Below is a small trained network, with its code and all its weights. Each question gives an input and a class and asks what happens when units are switched off, that is, made to give their printed mean instead of their output.

import numpy as np


def w(rows, s, z=0):
    codes = np.array(rows[::2]) - 128.0
    scale = np.full(codes.shape[1], s)
    scale[-1] = z or s
    return codes * scale


def f(y):
    return y / 2 * (1 + np.tanh(0.7978845608 * (y + 0.044715 * y**3)))


def log_softmax(a):
    a = a - a.max(-1, keepdims=True)
    return a - np.log(np.exp(a).sum(-1, keepdims=True))


def net(x, mask):
    res = np.array(x, float).reshape(1, 4) / 4 @ E
    y = f(res @ A[0][:, :-1].T + A[0][:, -1])
    res = res + np.where(mask, y, B[0][:, -1]) @ B[0][:, :-1]
    return log_softmax(res[-1] @ U[:, :-1].T + U[:, -1])


A, B = {}, {}
E = w([
[110,157,176],'x0',
[170,142,241],'x1',
[190,254,79],'x2',
[235,64,131],'x3',
],0.0084)
A[0] = w([
[169,107,146,81],'N1',
[144,110,152,70],'N2',
[139,113,103,250],'N3',
[209,158,79,130],'N4',
[123,209,71,189],'N5',
[112,112,49,147],'N6',
[41,187,158,129],'N7',
[111,75,88,61],'N8',
[53,191,119,145],'N9',
[181,100,158,85],'N10',
[151,195,96,139],'N11',
[68,127,253,160],'N12',
[116,137,190,143],'N13',
[127,108,118,130],'N14',
[79,27,114,205],'N15',
[116,69,105,137],'N16',
[136,99,128,27],'N17',
[149,129,207,166],'N18',
],0.017,0.0023)
B[0] = w([
[128,93,105,155],'N1',
[142,127,101,141],'N2',
[117,144,108,161],'N3',
[130,40,46,221],'N4',
[27,164,87,239],'N5',
[142,206,157,203],'N6',
[57,118,251,224],'N7',
[136,182,176,178],'N8',
[23,108,199,218],'N9',
[140,65,86,172],'N10',
[77,130,62,212],'N11',
[245,96,236,253],'N12',
[192,124,165,177],'N13',
[135,146,131,139],'N14',
[139,233,122,255],'N15',
[125,182,158,186],'N16',
[120,140,130,136],'N17',
[223,137,92,198],'N18',
],0.026,0.01)
U = w([
[159,235,98,221],'0',
[98,118,151,216],'1',
[126,185,127,34],'2',
[224,157,101,5],'3',
[174,60,80,89],'4',
[114,145,47,205],'5',
[245,120,157,169],'6',
],0.012,0.0026)

Each question gives the input, the list of numbers given to net, and the class t.
The units are the neurons (one row each of A and B). Each row of codes is followed by its name. A weight is (code - 128) times the scale printed after its matrix; where a second scale follows, it is the last column's (A, B and U).
mask holds one flag per neuron, in row order. A switched-off neuron (its flag False) gives its mean, the last column of its row in B, instead of its output. The means were averaged over made-up inputs and are rounded, as every weight is.
A unit's drop is (log p(t) with every unit on - log p(t) with that unit switched off) / (log p(t) with every unit on - log p(t) with every unit switched off).
The circuit of an input: a set's keep is (log p(t) with only the set's units on - log p(t) with every unit switched off) / (log p(t) with every unit on - log p(t) with every unit switched off). Starting from the 12 units with the biggest drops (on a tie, the unit counted first), units are removed one at a time, each time the one whose removal leaves the highest keep (on an exact tie, the one counted first), for as long as the keep stays at least 0.8.
units of the circuit, in order: the units of the circuit, biggest drop first
unit that matters most: the unit with the biggest drop
k most important neurons: the k neurons with the biggest drops, biggest first
drop of u: that unit's drop, to one decimal
input [8,-4,4,0], class 1: units of the circuit, in order -> [N15]
input [-5,-2,2,-1], class 5: units of the circuit, in order -> [N15; N12]
input [-8,4,-5,5], class 3: units of the circuit, in order -> [N10; N7; N15]
input [-5,-6,3,6], class 5: units of the circuit, in order -> [N4; N12]
input [8,-6,2,1], class 1: 4 most important neurons -> [N15; N18; N9; N4]
input [-4,0,2,3], class 4: units of the circuit, in order -> [N15; N4]
input [-1,0,-6,-7], class 6: 3 most important neurons -> [N12; N5; N11]
input [-4,1,-8,0], class 0: 2 most important neurons -> [N15; N16]
input [-5,-5,3,6], class 5: 2 most important neurons -> [N4; N12]
input [-3,1,-4,6], class 0: 2 most important neurons -> [N12; N15]
input [5,2,1,5], class 6: 2 most important neurons -> [N5; N11]
input [-1,-4,8,-7], class 1: 2 most important neurons -> [N9; N7]
input [-2,5,3,0], class 4: 3 most important neurons -> [N15; N12; N6]
input [-2,-1,8,-7], class 1: units of the circuit, in order -> [N9]
input [-6,3,8,7], class 4: 2 most important neurons -> [N4; N15]
input [-2,5,3,2], class 4: drop of N12 -> 0.1
input [-7,7,-2,8], class 4: drop of N10 -> 0.2
input [3,-8,-5,-3], class 0: drop of N15 -> 0.5
input [-1,-4,3,0], class 5: drop of N15 -> 0.0
input [-6,-5,4,3], class 5: unit that matters most -> N4
